Below is a small trained network, with its code and all its weights. Each question gives an input and a class and asks what happens when units are switched off, that is, made to give their printed mean instead of their output.

import numpy as np


def w(rows, s, z=0):
    codes = np.array(rows[::2]) - 128.0
    scale = np.full(codes.shape[1], s)
    scale[-1] = z or s
    return codes * scale


def f(y):
    return y / 2 * (1 + np.tanh(0.7978845608 * (y + 0.044715 * y**3)))


def log_softmax(a):
    a = a - a.max(-1, keepdims=True)
    return a - np.log(np.exp(a).sum(-1, keepdims=True))


def net(x, mask):
    res = np.array(x, float).reshape(1, 4) / 4 @ E
    y = f(res @ A[0][:, :-1].T + A[0][:, -1])
    res = res + np.where(mask, y, B[0][:, -1]) @ B[0][:, :-1]
    return log_softmax(res[-1] @ U[:, :-1].T + U[:, -1])


A, B = {}, {}
E = w([
[119,206,141,90,117,70,199,209,205,188],'x0',
[92,226,138,255,182,94,70,146,128,88],'x1',
[54,69,187,100,208,136,108,105,235,121],'x2',
[138,111,170,103,159,23,88,85,32,224],'x3',
],0.0086)
A[0] = w([
[175,38,103,30,89,157,221,98,159,199,140],'neuron 0',
[119,159,211,99,136,59,93,146,76,246,149],'neuron 1',
[131,172,89,150,52,194,165,196,213,51,138],'neuron 2',
[201,207,76,140,121,151,139,189,4,156,26],'neuron 3',
[138,58,114,156,150,123,54,47,54,37,137],'neuron 4',
[194,165,92,127,71,125,189,141,66,116,76],'neuron 5',
[116,138,88,146,120,203,157,180,159,109,138],'neuron 6',
[74,193,126,225,148,41,95,139,125,67,117],'neuron 7',
[14,75,223,100,208,101,146,111,148,125,66],'neuron 8',
[83,111,83,105,60,189,173,160,183,55,5],'neuron 9',
[80,53,216,131,254,169,113,95,202,116,58],'neuron 10',
[219,158,22,170,96,119,147,133,40,103,204],'neuron 11',
[116,225,138,205,196,120,110,117,159,133,37],'neuron 12',
[134,94,161,112,176,40,127,79,44,254,107],'neuron 13',
[117,235,113,74,134,36,190,218,213,219,112],'neuron 14',
],0.0068,0.0024)
B[0] = w([
[98,61,172,146,75,71,148,148,71,1,252],'neuron 0',
[180,153,123,131,184,213,30,161,135,137,213],'neuron 1',
[177,166,131,134,136,161,46,144,132,147,242],'neuron 2',
[58,132,120,151,89,149,136,175,137,181,214],'neuron 3',
[141,166,71,41,121,174,120,61,112,131,232],'neuron 4',
[67,115,155,115,63,105,156,144,159,167,195],'neuron 5',
[178,108,150,142,150,162,66,134,115,151,186],'neuron 6',
[130,78,169,132,53,61,122,131,90,23,207],'neuron 7',
[80,154,132,148,51,133,134,170,144,184,193],'neuron 8',
[166,151,155,168,72,163,66,149,112,133,202],'neuron 9',
[58,181,147,134,64,159,184,138,151,191,224],'neuron 10',
[47,132,122,139,64,104,150,128,220,164,236],'neuron 11',
[115,124,166,102,85,82,134,139,70,76,182],'neuron 12',
[174,174,155,127,104,180,67,193,163,94,231],'neuron 13',
[100,183,47,29,144,169,151,37,91,85,254],'neuron 14',
],0.0086)
U = w([
[41,136,155,156,95,126,160,184,188,218,110],'0',
[253,151,163,150,127,176,58,195,142,147,90],'1',
[129,83,195,137,101,56,144,157,62,31,105],'2',
[134,163,31,83,127,167,137,10,106,120,114],'3',
[136,105,107,136,150,115,116,131,183,127,245],'4',
[198,68,125,179,198,36,189,132,110,215,45],'5',
[180,82,122,207,217,54,217,129,103,217,46],'6',
[208,85,125,205,213,58,233,121,131,197,45],'7',
],0.012)

Each question gives the input, the list of numbers given to net, and the class t.
The units are the neurons (one row each of A and B). Each row of codes is followed by its name. A weight is (code - 128) times the scale printed after its matrix; where a second scale follows, it is the last column's (A, B and U).
mask holds one flag per neuron, in row order. A switched-off neuron (its flag False) gives its mean, the last column of its row in B, instead of its output. The means were averaged over made-up inputs and are rounded, as every weight is.
A unit's drop is (log p(t) with every unit on - log p(t) with that unit switched off) / (log p(t) with every unit on - log p(t) with every unit switched off).
The circuit of an input: a set's keep is (log p(t) with only the set's units on - log p(t) with every unit switched off) / (log p(t) with every unit on - log p(t) with every unit switched off). Starting from the 12 units with the biggest drops (on a tie, the unit counted first), units are removed one at a time, each time the one whose removal leaves the highest keep (on an exact tie, the one counted first), for as long as the keep stays at least 0.8.
units of the circuit, in order: the units of the circuit, biggest drop first
top k neurons: the k neurons with the biggest drops, biggest first
drop when u is switched off: that unit's drop, to one decimal
input [0,-7,-5,-2], class 2: units of the circuit, in order -> neuron 0
input [-7,-4,-7,4], class 0: units of the circuit, in order -> neuron 11; neuron 3
input [1,-1,-4,-4], class 0: top 4 neurons -> neuron 1; neuron 11; neuron 13; neuron 5
input [-4,4,8,7], class 0: top 2 neurons -> neuron 10; neuron 8
input [1,4,3,-4], class 1: top 3 neurons -> neuron 0; neuron 2; neuron 11
input [-2,-5,-7,-8], class 1: top 4 neurons -> neuron 2; neuron 9; neuron 6; neuron 10
input [-1,-8,-2,7], class 2: top 2 neurons -> neuron 0; neuron 2
input [-5,7,7,6], class 0: top 3 neurons -> neuron 10; neuron 8; neuron 0
input [7,8,1,-1], class 2: top 3 neurons -> neuron 7; neuron 12; neuron 4
input [2,8,-7,-4], class 2: top 4 neurons -> neuron 7; neuron 12; neuron 10; neuron 8
input [8,-6,6,-7], class 3: top 3 neurons -> neuron 14; neuron 13; neuron 1
input [6,5,0,-6], class 1: top 4 neurons -> neuron 2; neuron 0; neuron 6; neuron 4
input [7,-2,2,8], class 1: top 2 neurons -> neuron 13; neuron 1
input [-1,-6,-7,4], class 0: units of the circuit, in order -> neuron 11
input [3,3,5,8], class 1: top 2 neurons -> neuron 1; neuron 13
input [-4,-7,3,6], class 2: top 4 neurons -> neuron 0; neuron 2; neuron 9; neuron 6
input [8,7,-7,2], class 3: drop when neuron 11 is switched off -> -0.1
input [3,3,3,7], class 1: drop when neuron 1 is switched off -> 0.1
input [6,6,0,2], class 2: drop when neuron 14 is switched off -> -0.1
input [0,6,-1,4], class 2: units of the circuit, in order -> neuron 7
